Below are the code and all the weights of a small trained network. Each question names an input and a class and asks about switching units off, where a switched-off unit gives its printed mean instead of its output.

import numpy as np


def w(rows, s, z=0):
    codes = np.array(rows[::2]) - 128.0
    scale = np.full(codes.shape[1], s)
    scale[-1] = z or s
    return codes * scale


def f(y):
    return y / 2 * (1 + np.tanh(0.7978845608 * (y + 0.044715 * y**3)))


def log_softmax(a):
    a = a - a.max(-1, keepdims=True)
    return a - np.log(np.exp(a).sum(-1, keepdims=True))


def net(x, mask):
    res = np.array(x, float).reshape(1, 4) / 4 @ E
    y = f(res @ A[0][:, :-1].T + A[0][:, -1])
    res = res + np.where(mask, y, B[0][:, -1]) @ B[0][:, :-1]
    return log_softmax(res[-1] @ U[:, :-1].T + U[:, -1])


A, B = {}, {}
E = w([
[205,8,253,177,148,107,115,87,162,85],'x0',
[75,158,233,77,7,137,113,4,142,125],'x1',
[147,137,19,169,115,248,106,99,240,41],'x2',
[51,46,105,252,95,129,234,107,152,169],'x3',
],0.0068)
A[0] = w([
[207,132,130,53,151,157,70,166,96,118,98],'neuron 0',
[139,137,80,118,93,222,122,103,164,61,139],'neuron 1',
[56,122,168,68,39,154,167,52,150,128,101],'neuron 2',
[58,68,98,201,113,111,172,123,116,146,100],'neuron 3',
[73,39,145,213,106,121,183,138,138,123,141],'neuron 4',
[171,187,157,89,148,90,32,94,136,77,109],'neuron 5',
[149,97,70,168,230,90,145,183,129,124,104],'neuron 6',
[142,129,189,91,193,53,148,131,75,181,123],'neuron 7',
[109,145,147,117,82,60,129,146,64,216,119],'neuron 8',
[208,161,141,73,155,142,85,156,101,85,166],'neuron 9',
[224,57,196,177,193,98,71,85,173,90,105],'neuron 10',
[16,254,45,94,153,165,127,168,103,166,95],'neuron 11',
[148,172,91,185,132,191,127,114,214,91,97],'neuron 12',
[61,115,115,200,127,134,186,93,136,175,101],'neuron 13',
[75,97,110,172,146,143,168,100,129,138,254],'neuron 14',
[168,86,75,157,203,131,118,226,99,161,125],'neuron 15',
[88,122,141,111,142,47,167,139,75,205,113],'neuron 16',
],0.0076,0.0091)
B[0] = w([
[120,169,144,99,85,201,152,186,112,165,179],'neuron 0',
[177,85,143,169,147,73,103,145,197,68,210],'neuron 1',
[85,83,167,147,78,127,55,98,130,192,198],'neuron 2',
[200,180,128,76,66,188,112,196,107,162,183],'neuron 3',
[116,163,146,102,131,173,167,159,129,160,218],'neuron 4',
[123,151,150,80,99,163,131,171,102,206,186],'neuron 5',
[82,114,217,156,79,155,52,68,155,184,199],'neuron 6',
[199,103,76,151,108,96,115,149,212,88,194],'neuron 7',
[197,87,104,164,123,106,107,103,178,122,183],'neuron 8',
[124,161,130,62,181,175,159,149,177,161,211],'neuron 9',
[110,86,37,164,29,120,229,92,1,88,225],'neuron 10',
[100,72,68,166,32,98,217,98,70,117,229],'neuron 11',
[208,123,128,167,100,103,94,157,183,87,191],'neuron 12',
[138,180,152,112,86,206,147,181,122,168,179],'neuron 13',
[111,124,150,54,211,130,161,146,170,105,254],'neuron 14',
[49,80,169,126,69,131,53,58,132,156,215],'neuron 15',
[209,123,112,169,145,117,109,151,180,80,184],'neuron 16',
],0.0088,0.0093)
U = w([
[132,179,144,83,135,203,139,219,124,159,113],'0',
[199,123,112,176,142,82,80,159,187,69,102],'1',
[45,118,185,145,115,133,18,35,130,167,110],'2',
[102,115,69,161,105,110,210,101,37,97,119],'3',
[67,131,133,55,251,88,150,122,156,91,248],'4',
[106,226,133,201,204,99,74,136,33,95,33],'5',
],0.015,0.012)

Each question gives the input, the list of numbers given to net, and the class t.
The units are the neurons (one row each of A and B). Each row of codes is followed by its name. A weight is (code - 128) times the scale printed after its matrix; where a second scale follows, it is the last column's (A, B and U).
mask holds one flag per neuron, in row order. A switched-off neuron (its flag False) gives its mean, the last column of its row in B, instead of its output. The means were averaged over made-up inputs and are rounded, as every weight is.
A unit's drop is (log p(t) with every unit on - log p(t) with that unit switched off) / (log p(t) with every unit on - log p(t) with every unit switched off).
The circuit of an input: a set's keep is (log p(t) with only the set's units on - log p(t) with every unit switched off) / (log p(t) with every unit on - log p(t) with every unit switched off). Starting from the 12 units with the biggest drops (on a tie, the unit counted first), units are removed one at a time, each time the one whose removal leaves the highest keep (on an exact tie, the one counted first), for as long as the keep stays at least 0.8.
units of the circuit, in order: the units of the circuit, biggest drop first
k most important neurons: the k neurons with the biggest drops, biggest first
drop of u: that unit's drop, to one decimal
input [1,-7,7,8], class 0: 3 most important neurons : [neuron 3; neuron 4; neuron 13]
input [1,-7,-2,4], class 2: units of the circuit, in order : [neuron 6]
input [-3,2,3,3], class 4: 2 most important neurons : [neuron 10; neuron 14]
input [5,-4,5,-5], class 0: 4 most important neurons : [neuron 9; neuron 11; neuron 0; neuron 5]
input [3,-3,0,1], class 4: 2 most important neurons : [neuron 11; neuron 2]
input [4,5,-6,3], class 1: units of the circuit, in order : [neuron 7; neuron 16]
input [3,5,-7,-7], class 0: 3 most important neurons : [neuron 5; neuron 0; neuron 9]
input [8,-8,-7,-7], class 2: 2 most important neurons : [neuron 15; neuron 6]
input [7,-7,-4,4], class 2: 3 most important neurons : [neuron 6; neuron 15; neuron 11]
input [-6,-6,3,3], class 2: 3 most important neurons : [neuron 6; neuron 15; neuron 10]
input [7,4,6,-7], class 0: 3 most important neurons : [neuron 5; neuron 9; neuron 11]
input [-2,-2,1,0], class 4: 2 most important neurons : [neuron 10; neuron 2]
input [7,1,-1,5], class 3: 2 most important neurons : [neuron 10; neuron 9]
input [-6,-3,-3,2], class 3: units of the circuit, in order : [neuron 11]
input [7,7,-8,4], class 1: drop of neuron 16 : 0.2
input [-8,-4,-5,-3], class 3: drop of neuron 11 : 1.5
input [-6,-1,-8,8], class 0: drop of neuron 1 : 0.3
